Below are the code and all the weights of a small trained network. Each question names an input and a class and asks about switching units off, where a switched-off unit gives its printed mean instead of its output.

import numpy as np


def w(rows, s, z=0):
    codes = np.array(rows[::2]) - 128.0
    scale = np.full(codes.shape[1], s)
    scale[-1] = z or s
    return codes * scale


def f(y):
    return np.maximum(y, 0)


def log_softmax(a):
    a = a - a.max(-1, keepdims=True)
    return a - np.log(np.exp(a).sum(-1, keepdims=True))


def net(x, mask):
    res = np.array(x, float).reshape(1, 5) / 4 @ E
    y = f(res @ A[0][:, :-1].T + A[0][:, -1])
    res = res + np.where(mask, y, B[0][:, -1]) @ B[0][:, :-1]
    return log_softmax(res[-1] @ U[:, :-1].T + U[:, -1])


A, B = {}, {}
E = w([
[144,108,204,156,80,124],'x0',
[128,141,116,249,149,138],'x1',
[161,174,96,106,28,140],'x2',
[127,131,129,126,128,129],'x3',
[109,69,116,121,141,242],'x4',
],0.013)
A[0] = w([
[124,134,22,118,171,122,119],'neuron 0',
[191,158,27,109,136,178,153],'neuron 1',
[133,111,44,120,164,131,188],'neuron 2',
[175,139,75,141,94,142,86],'neuron 3',
[112,130,142,128,155,223,56],'neuron 4',
[134,160,76,192,136,158,101],'neuron 5',
[163,212,134,128,134,70,160],'neuron 6',
[112,50,229,135,111,96,127],'neuron 7',
[117,201,145,195,105,94,254],'neuron 8',
[70,120,157,152,211,125,66],'neuron 9',
[152,70,223,143,87,130,126],'neuron 10',
[49,111,121,87,90,113,59],'neuron 11',
[114,231,182,128,173,81,49],'neuron 12',
[128,82,140,78,140,108,76],'neuron 13',
[170,106,184,50,120,146,125],'neuron 14',
[90,164,53,106,182,135,54],'neuron 15',
[145,141,130,212,97,140,169],'neuron 16',
[57,92,179,54,162,95,122],'neuron 17',
[108,36,106,90,119,206,47],'neuron 18',
[171,104,164,140,65,129,182],'neuron 19',
[145,138,143,126,162,87,98],'neuron 20',
[150,107,86,219,140,187,132],'neuron 21',
[126,186,126,101,76,158,148],'neuron 22',
[106,142,38,55,203,90,48],'neuron 23',
[177,106,83,140,156,48,159],'neuron 24',
[178,156,97,134,81,149,52],'neuron 25',
[97,212,137,129,91,128,114],'neuron 26',
[151,54,186,121,250,97,79],'neuron 27',
[129,149,96,132,88,140,49],'neuron 28',
[129,167,70,120,148,84,138],'neuron 29',
[111,153,151,191,154,125,105],'neuron 30',
[142,108,216,128,170,129,134],'neuron 31',
[138,91,112,132,181,250,137],'neuron 32',
[120,96,134,128,137,37,88],'neuron 33',
[118,112,138,220,196,109,132],'neuron 34',
[78,129,177,129,171,77,108],'neuron 35',
[183,156,92,145,49,151,96],'neuron 36',
],0.011,0.0079)
B[0] = w([
[119,201,213,137,156,93,189],'neuron 0',
[176,146,164,55,166,119,210],'neuron 1',
[44,152,220,159,180,134,201],'neuron 2',
[195,173,88,115,145,154,165],'neuron 3',
[200,117,153,105,41,107,184],'neuron 4',
[99,124,126,100,63,62,176],'neuron 5',
[149,63,151,93,86,148,213],'neuron 6',
[102,194,181,162,182,100,215],'neuron 7',
[99,87,122,79,150,151,250],'neuron 8',
[209,147,98,137,147,143,194],'neuron 9',
[137,177,209,149,174,51,213],'neuron 10',
[143,167,103,147,87,90,149],'neuron 11',
[181,99,151,113,49,119,168],'neuron 12',
[144,177,36,148,109,44,159],'neuron 13',
[78,138,32,84,113,45,208],'neuron 14',
[159,146,188,201,130,76,169],'neuron 15',
[92,101,111,74,155,23,209],'neuron 16',
[89,141,61,96,131,96,206],'neuron 17',
[177,131,150,115,60,93,215],'neuron 18',
[92,149,178,137,216,149,212],'neuron 19',
[155,86,140,151,78,191,152],'neuron 20',
[110,128,70,60,129,52,214],'neuron 21',
[146,172,80,89,165,178,204],'neuron 22',
[122,164,145,161,137,107,192],'neuron 23',
[113,58,175,109,92,172,184],'neuron 24',
[218,146,62,213,158,191,166],'neuron 25',
[144,138,107,128,116,194,175],'neuron 26',
[255,134,23,177,159,210,229],'neuron 27',
[177,130,90,165,121,175,147],'neuron 28',
[130,118,205,101,131,133,180],'neuron 29',
[91,173,109,82,102,57,174],'neuron 30',
[145,112,146,143,176,161,196],'neuron 31',
[151,48,195,92,62,141,253],'neuron 32',
[187,64,144,69,51,130,166],'neuron 33',
[135,128,77,103,137,107,222],'neuron 34',
[173,78,96,153,140,174,178],'neuron 35',
[202,149,104,160,185,184,204],'neuron 36',
],0.0067,0.011)
U = w([
[152,56,184,128,10,140,77],'0',
[167,137,68,177,143,169,108],'1',
[71,138,56,99,95,43,84],'2',
[106,177,236,161,152,105,88],'3',
[87,94,143,95,143,142,251],'4',
[48,97,148,132,114,159,145],'5',
],0.012)

Each question gives the input, the list of numbers given to net, and the class t.
The units are the neurons (one row each of A and B). Each row of codes is followed by its name. A weight is (code - 128) times the scale printed after its matrix; where a second scale follows, it is the last column's (A, B and U).
mask holds one flag per neuron, in row order. A switched-off neuron (its flag False) gives its mean, the last column of its row in B, instead of its output. The means were averaged over made-up inputs and are rounded, as every weight is.
A unit's drop is (log p(t) with every unit on - log p(t) with that unit switched off) / (log p(t) with every unit on - log p(t) with every unit switched off).
The circuit of an input: a set's keep is (log p(t) with only the set's units on - log p(t) with every unit switched off) / (log p(t) with every unit on - log p(t) with every unit switched off). Starting from the 12 units with the biggest drops (on a tie, the unit counted first), units are removed one at a time, each time the one whose removal leaves the highest keep (on an exact tie, the one counted first), for as long as the keep stays at least 0.8.
units of the circuit, in order: the units of the circuit, biggest drop first
most important unit: the unit with the biggest drop
k most important neurons: the k neurons with the biggest drops, biggest first
drop when u is switched off: that unit's drop, to one decimal
input [7,8,8,1,1], class 1: units of the circuit, in order : (neuron 36)
input [0,0,4,4,1], class 1: units of the circuit, in order : (neuron 32; neuron 36)
input [7,8,6,-1,6], class 2: 3 most important neurons : (neuron 21; neuron 16; neuron 5)
input [4,4,-2,-3,1], class 2: units of the circuit, in order : (neuron 21; neuron 16; neuron 30)
input [1,-4,-2,2,2], class 2: units of the circuit, in order : (neuron 14; neuron 17; neuron 13)
input [-1,3,7,-3,8], class 0: 4 most important neurons : (neuron 32; neuron 4; neuron 18; neuron 27)
input [6,-4,2,5,2], class 3: units of the circuit, in order : (neuron 10; neuron 19)
input [2,-7,-6,-3,-2], class 2: 3 most important neurons : (neuron 17; neuron 14; neuron 13)
input [-2,-1,-7,6,-6], class 1: 2 most important neurons : (neuron 27; neuron 32)
input [3,8,8,-4,-6], class 1: 3 most important neurons : (neuron 36; neuron 25; neuron 32)
input [-7,8,4,-1,-8], class 0: 4 most important neurons : (neuron 6; neuron 24; neuron 12; neuron 29)
input [6,5,8,-5,1], class 1: 2 most important neurons : (neuron 36; neuron 25)
input [7,8,7,2,3], class 2: 2 most important neurons : (neuron 16; neuron 21)
input [6,8,7,3,-3], class 2: units of the circuit, in order : (neuron 16)
input [-7,0,-8,4,1], class 1: 2 most important neurons : (neuron 27; neuron 9)
input [-3,-4,4,-2,5], class 0: 2 most important neurons : (neuron 18; neuron 32)
input [3,1,1,-3,2], class 5: 2 most important neurons : (neuron 1; neuron 0)
input [7,-3,-7,-6,6], class 1: drop when neuron 27 is switched off : 1.2
input [0,6,-3,7,8], class 0: drop when neuron 32 is switched off : 0.6
input [-5,-1,3,-6,8], class 0: drop when neuron 32 is switched off : 0.1
input [-2,5,0,-7,-7], class 0: drop when neuron 10 is switched off : 0.0
input [-6,-6,-8,-8,-8], class 0: most important unit : neuron 33
